Moves between items:
Q978 bo Q673
Q978 ki Q58
Q925 bo Q11
Q925 ki Q601
Q205 bo Q494
Q205 ki Q153
Q186 bo Q14
Q186 ki Q270
Q194 bo Q695
Q194 ki Q70
Q14 bo Q917
Q14 ki Q54
Q338 bo Q653
Q338 ki Q780
Q876 bo Q573
Q876 ki Q536
Q246 bo Q870
Q246 ki Q728
Q54 bo Q270
Q54 ki Q14
Q506 bo Q439
Q506 ki Q157
Q545 bo Q506
Q545 ki Q732
Q412 bo Q780
Q412 ki Q653
Q850 bo Q545
Q850 ki Q637
Q640 bo Q832
Q640 ki Q433
Q292 bo Q157
Q292 ki Q439
Q732 bo Q637
Q732 ki Q545
Q163 bo Q728
Q163 ki Q870
Q728 bo Q412
Q728 ki Q246
Q907 bo Q582
Q907 ki Q53
Q917 bo Q601
Q917 ki Q11
Q11 bo Q54
Q11 ki Q917
Q536 bo Q186
Q536 ki Q876
Q439 bo Q977
Q439 ki Q292
Q637 bo Q338
Q637 ki Q850
Q916 bo Q292
Q916 ki Q977
Q494 bo Q163
Q494 ki Q31
Q573 bo Q58
Q573 ki Q673
Q896 bo Q706
Q896 ki Q921
Q832 bo Q70
Q832 ki Q695
Q921 bo Q907
Q921 ki Q896
Q912 bo Q53
Q912 ki Q582
Q53 bo Q896
Q53 ki Q907
Q601 bo Q723
Q601 ki Q925
Q31 bo Q153
Q31 ki Q494
Q270 bo Q876
Q270 ki Q186
Q780 bo Q850
Q780 ki Q338
Q153 bo Q978
Q153 ki Q205
Q582 bo Q640
Q582 ki Q912
Q673 bo Q536
Q673 ki Q573
Q723 bo Q921
Q723 ki Q706
Q433 bo Q912
Q433 ki Q640
Q653 bo Q246
Q653 ki Q412
Q870 bo Q31
Q870 ki Q163
Q157 bo Q732
Q157 ki Q506
Q70 bo Q916
Q70 ki Q194
Q695 bo Q433
Q695 ki Q832
Q977 bo Q194
Q977 ki Q916
Q58 bo Q205
Q58 ki Q978
Q706 bo Q925
Q706 ki Q723

In the rows, zero is written as 28.

The rows follow the links: the fewer symbols apart two items are, the more alike their rows tend to be.

Each row is also shifted at random along 2 hidden directions that mean nothing.

Rows in random order:
Each row is one item's numbers.
row 1:  28   35   33   26   21   31   29   20   31   45   23   28   31   16   38   42   38   26   16   27   34   25   24   18
row 2:  25   29   34   27   31   31   17   25   29   27   29   29   29   19   25   30   33   17   30   16   23   33   28   28
row 3:  30   24   21   27   27   29   35   21   28   30   34   19   26   31   32   28   22   36   41   27   38   30   36   31
row 4:  23   26   16   33   30   22   26   21   22   20   31   22   42   23   16   22   20   24   18   30   31   22   29   23
row 5:  35   28   37   27   32   35   23   37   29   29   22   35   20   32   26   24   31   23   36   26   15   33   22   33
row 6:  24   35   32   33   25   16   35   29   28   18   29   25   24   25   26   35   22   23   26   21   25   31   39   27
row 7:  20   20   23   25   31   30   21   32   34   22   37   31   33   33   27   16   34   36   32   33   29   30   32   33
row 8:  39   25   35   26   24   33   33   28   16   44   21   31   28   28   36   33   28   26   23   35   28   23   12   29
row 9:  34   27   24   28   30   29   37   30   14   24   24   28   29   31   24   33   18   26   30   30   31   20   18   31
row 10:  28   33   35   27   18   28   34   22   35   47   25   28   24   20   44   42   38   32   23   29   37   29   29   20
row 11:  25   36   34   24   22   29   31   26   33   39   24   33   26   22   38   42   39   29   20   29   35   27   26   22
row 12:  31   33   28   25   29   35   29   38   35   29   16   35   22   37   29   30   34   33   26   36   28   23   21   24
row 13:  20   28   18   27   36   29   26   30   23   12   29   33   39   25   18   29   28   22   20   28   32   19   23   26
row 14:  35   20   29   26   30   36   30   26   22   31   33   25   26   31   32   25   24   30   42   25   30   31   26   35
row 15:  23   32   18   27   30   27   37   23   35   22   30   21   26   30   30   33   24   38   35   26   39   25   40   26
row 16:  28   30   36   31   20   15   38   28   23   30   33   27   24   26   34   34   25   26   23   28   27   32   34   29
row 17:  22   34   19   27   32   29   26   23   24   21   26   28   37   20   22   35   27   22   21   25   32   18   25   23
row 18:  29   28   34   36   21   17   26   27   33   38   27   24   27   29   28   21   27   27   17   33   19   34   33   22
row 19:  27   30   32   30   22   16   41   35   19   19   35   31   25   30   30   31   22   26   25   29   27   28   33   33
row 20:  27   23   27   29   25   25   26   24   21   35   32   30   41   20   29   28   30   23   14   32   32   23   22   25
row 21:  34   32   30   36   28   25   23   24   36   32   18   18   24   30   20   24   23   24   28   24   17   33   31   22
row 22:  26   34   41   28   24   23   24   27   30   29   28   32   24   20   31   35   34   20   26   20   20   35   32   28
row 23:  26   25   24   38   22   16   27   21   27   34   30   18   37   26   24   21   22   29   16   33   28   27   32   23
row 24:  34   33   24   29   31   36   30   29   29   31   13   26   27   33   24   31   26   30   29   31   30   22   19   21
row 25:  22   20   26   24   36   34   17   31   30   20   38   34   35   27   24   20   35   26   34   25   26   30   28   35
row 26:  33   23   19   29   29   33   32   14   25   32   32   13   30   29   28   26   16   34   44   23   36   30   32   29
row 27:  22   36   22   24   33   30   27   27   30   18   22   32   33   22   23   37   32   24   22   26   33   19   25   24
row 28:  26   24   33   33   22   16   28   36   30   32   34   34   29   31   29   19   30   29   14   36   21   31   30   28
row 29:  24   24   25   32   26   18   27   31   23   26   36   30   37   28   26   21   27   28   15   35   26   25   29   28
row 30:  20   24   26   27   28   29   26   38   39   26   34   35   25   38   33   18   37   39   28   37   29   29   33   31
row 31:  35   23   35   22   32   37   25   35   22   27   28   35   23   34   30   25   30   25   41   25   22   33   19   38
row 32:  36   33   20   29   31   35   32   19   24   31   13   18   31   28   20   33   18   26   29   28   32   19   21   21
row 33:  37   22   31   25   31   36   25   25   21   35   31   22   26   29   30   25   24   27   41   24   26   32   23   33
row 34:  25   32   22   28   31   31   27   33   43   25   21   27   24   38   27   24   31   38   28   34   30   24   32   23
row 35:  28   34   44   29   19   20   30   29   28   36   31   32   21   19   36   36   33   22   21   24   23   37   32   28
row 36:  20   29   19   28   34   30   26   37   42   17   27   32   25   39   25   21   32   39   29   35   29   26   34   28
row 37:  29   24   28   28   27   22   40   36   13   17   32   34   27   33   28   28   21   27   27   33   31   24   25   35
row 38:  29   34   27   31   38   32   21   36   35   12   19   28   22   35   12   23   23   22   36   23   16   31   30   31
row 39:  25   19   24   26   31   33   18   24   29   33   38   26   36   25   29   18   33   29   31   28   31   31   29   30
row 40:  30   21   34   26   29   33   15   17   26   43   35   25   34   17   33   25   35   22   29   22   27   35   23   27
row 41:  25   20   27   28   23   28   23   26   36   43   35   26   32   31   37   20   36   38   26   34   31   33   31   27
row 42:  23   35   28   25   24   27   35   30   35   29   28   31   23   29   37   37   33   37   28   28   38   27   36   26
row 43:  26   28   24   26   26   29   36   27   30   27   33   26   24   32   35   31   27   37   37   29   39   29   37   30
row 44:  38   29   30   29   32   35   22   23   27   32   22   22   24   29   24   25   23   23   40   20   21   32   23   28
row 45:  32   33   25   30   27   33   28   26   39   40   16   21   24   32   30   30   30   37   27   33   31   26   28   18
row 46:  30   32   38   30   25   25   21   17   31   37   26   24   29   15   30   36   30   18   26   18   23   35   29   23
row 47:  25   30   35   33   27   21   24   39   35   23   25   33   22   35   23   21   29   27   22   32   16   33   30   29
row 48:  26   26   37   21   32   34   17   31   27   27   35   39   29   22   30   27   40   21   32   22   20   34   24   33
row 49:  32   27   28   33   22   18   40   22   16   30   32   20   30   26   30   32   15   27   25   29   30   26   31   27
row 50:  32   24   27   28   27   27   39   33   13   22   29   33   27   32   29   31   20   27   27   33   30   22   20   34

Some items, each with its row:
Q673 row 13
Q912 row 39
Q14 row 1
Q194 row 30
Q412 row 8
Q732 row 38
Q270 row 35
Q780 row 32
Q153 row 4
Q921 row 15
Q292 row 44
Q205 row 49
Q876 row 6
Q896 row 40
Q653 row 18
Q916 row 31

Row, symbols taken left to right, then the row they reach:
row 37 bo ki bo: row 29
row 14 ki: row 41
row 12 bo: row 45
row 48 ki: row 42
row 19 ki: row 20
row 5 ki bo: row 34
row 28 ki: row 9
row 26 ki: row 7
row 23 ki: row 50
row 46 ki: row 11
row 27 bo ki: row 22
row 17 ki bo: row 16
row 24 ki bo: row 47
row 3 ki bo: row 25

